Below are the code and all the weights of a small trained network. Each question names an input and a class and asks about switching units off, where a switched-off unit gives its printed mean instead of its output.

import numpy as np


def w(rows, s, z=0):
    codes = np.array(rows[::2]) - 128.0
    scale = np.full(codes.shape[1], s)
    scale[-1] = z or s
    return codes * scale


def norm(h):
    return h / np.sqrt((h * h).mean(-1, keepdims=True) + 1e-5)


def f(y):
    return np.maximum(y, 0)


def log_softmax(a):
    a = a - a.max(-1, keepdims=True)
    return a - np.log(np.exp(a).sum(-1, keepdims=True))


def net(x, mask):
    res = np.array(x, float).reshape(1, 4) / 4 @ E
    u = 0
    for l in range(4):
        y = f(norm(res) @ A[l][:, :-1].T + A[l][:, -1])
        res = res + np.where(mask[u : u + 9], y, B[l][:, -1]) @ B[l][:, :-1]
        u += 9
    return log_softmax(norm(res)[-1] @ U[:, :-1].T + U[:, -1])


A, B = {}, {}
E = w([
[255,138,163,134],'x0',
[93,184,31,173],'x1',
[109,185,28,102],'x2',
[81,191,124,115],'x3',
],0.0065)
A[0] = w([
[34,97,129,254,182],'L0N1',
[224,193,101,54,167],'L0N2',
[96,95,73,167,47],'L0N3',
[88,224,206,35,155],'L0N4',
[84,83,121,97,138],'L0N5',
[115,187,154,153,58],'L0N6',
[74,183,173,130,50],'L0N7',
[67,63,70,182,127],'L0N8',
[126,134,60,42,253],'L0N9',
],0.0096,0.0033)
B[0] = w([
[137,255,119,129,249],'L0N1',
[129,72,88,250,250],'L0N2',
[140,205,128,206,169],'L0N3',
[154,209,216,112,223],'L0N4',
[87,139,163,175,187],'L0N5',
[227,123,34,72,143],'L0N6',
[141,198,115,66,164],'L0N7',
[153,193,138,173,220],'L0N8',
[135,127,179,174,255],'L0N9',
],0.0083,0.0049)
A[1] = w([
[154,17,104,81,102],'L1N1',
[130,101,2,125,56],'L1N2',
[113,158,189,112,178],'L1N3',
[178,105,182,121,205],'L1N4',
[124,82,199,83,187],'L1N5',
[65,143,200,186,80],'L1N6',
[200,184,136,124,156],'L1N7',
[68,161,175,173,2],'L1N8',
[188,150,45,180,83],'L1N9',
],0.011,0.003)
B[1] = w([
[117,196,186,64,162],'L1N1',
[144,66,96,171,152],'L1N2',
[84,140,226,106,227],'L1N3',
[57,95,161,122,239],'L1N4',
[94,194,197,254,201],'L1N5',
[80,71,155,132,233],'L1N6',
[120,161,36,46,253],'L1N7',
[80,130,121,149,203],'L1N8',
[168,139,66,115,247],'L1N9',
],0.0068,0.0056)
A[2] = w([
[173,176,40,19,214],'L2N1',
[117,24,153,149,22],'L2N2',
[199,105,242,129,96],'L2N3',
[154,7,125,113,70],'L2N4',
[214,233,123,162,198],'L2N5',
[117,157,14,2,253],'L2N6',
[110,55,248,84,23],'L2N7',
[186,105,168,151,99],'L2N8',
[4,166,83,158,169],'L2N9',
],0.0085,0.0023)
B[2] = w([
[105,129,173,99,176],'L2N1',
[71,184,102,74,153],'L2N2',
[39,126,211,220,206],'L2N3',
[75,91,184,92,147],'L2N4',
[84,104,63,79,255],'L2N5',
[82,89,254,54,178],'L2N6',
[52,206,172,222,200],'L2N7',
[88,44,71,187,168],'L2N8',
[201,99,216,154,231],'L2N9',
],0.0066,0.0065)
A[3] = w([
[254,178,102,182,181],'L3N1',
[150,71,133,88,1],'L3N2',
[149,137,78,196,108],'L3N3',
[154,133,75,183,151],'L3N4',
[206,191,157,32,124],'L3N5',
[20,7,114,136,119],'L3N6',
[218,53,42,194,123],'L3N7',
[73,140,58,178,194],'L3N8',
[107,55,41,207,174],'L3N9',
],0.0083,0.0051)
B[3] = w([
[101,124,38,108,206],'L3N1',
[187,125,153,105,128],'L3N2',
[190,154,123,72,188],'L3N3',
[167,143,74,120,199],'L3N4',
[96,153,71,11,165],'L3N5',
[108,180,180,48,191],'L3N6',
[177,80,142,156,223],'L3N7',
[148,90,175,163,254],'L3N8',
[254,92,175,163,240],'L3N9',
],0.009,0.0053)
U = w([
[91,215,111,53,159],'0',
[41,177,254,202,245],'1',
[210,71,76,200,244],'2',
[90,54,156,132,5],'3',
[64,86,73,92,5],'4',
[33,14,71,150,3],'5',
[175,94,180,91,4],'6',
[127,199,88,177,158],'7',
],0.013,0.0059)

Each question gives the input, the list of numbers given to net, and the class t.
The units are the neurons (one row each of A and B). Each row of codes is followed by its name. A weight is (code - 128) times the scale printed after its matrix; where a second scale follows, it is the last column's (A, B and U).
mask holds one flag per neuron, layer by layer. A switched-off neuron (its flag False) gives its mean, the last column of its row in B, instead of its output. The means were averaged over made-up inputs and are rounded, as every weight is.
A unit's drop is (log p(t) with every unit on - log p(t) with that unit switched off) / (log p(t) with every unit on - log p(t) with every unit switched off).
most important unit: the unit with the biggest drop
top k neurons: the k neurons with the biggest drops, biggest first
k most important neurons of layer l: the k neurons of layer l with the biggest drops, biggest first
drop when u is switched off: that unit's drop, to one decimal
input [5,2,-4,1], class 6: top 2 neurons => (L3N6, L0N8)
input [-1,1,1,-8], class 0: top 3 neurons => (L0N2, L1N7, L1N5)
input [3,-1,4,8], class 0: top neuron => (L0N6)
input [1,4,-8,0], class 0: 2 most important neurons of layer 0 => (L0N1, L0N9)
input [0,0,8,6], class 0: top 2 neurons => (L2N3, L1N5)
input [-3,7,-4,-1], class 7: top 2 neurons => (L0N3, L0N8)
input [-1,5,-7,-6], class 0: top 2 neurons => (L0N1, L0N2)
input [0,2,6,5], class 0: 2 most important neurons of layer 0 => (L0N5, L0N6)
input [-1,1,5,8], class 0: 2 most important neurons of layer 2 => (L2N3, L2N7)
input [1,-1,1,8], class 0: 2 most important neurons of layer 0 => (L0N6, L0N7)
input [4,-4,6,-1], class 2: drop when L0N2 is switched off => 1.7
input [-5,8,-4,-8], class 7: drop when L0N1 is switched off => 0.5
input [4,8,4,-2], class 2: drop when L1N2 is switched off => 0.0
input [7,5,5,-2], class 2: most important unit => L0N2
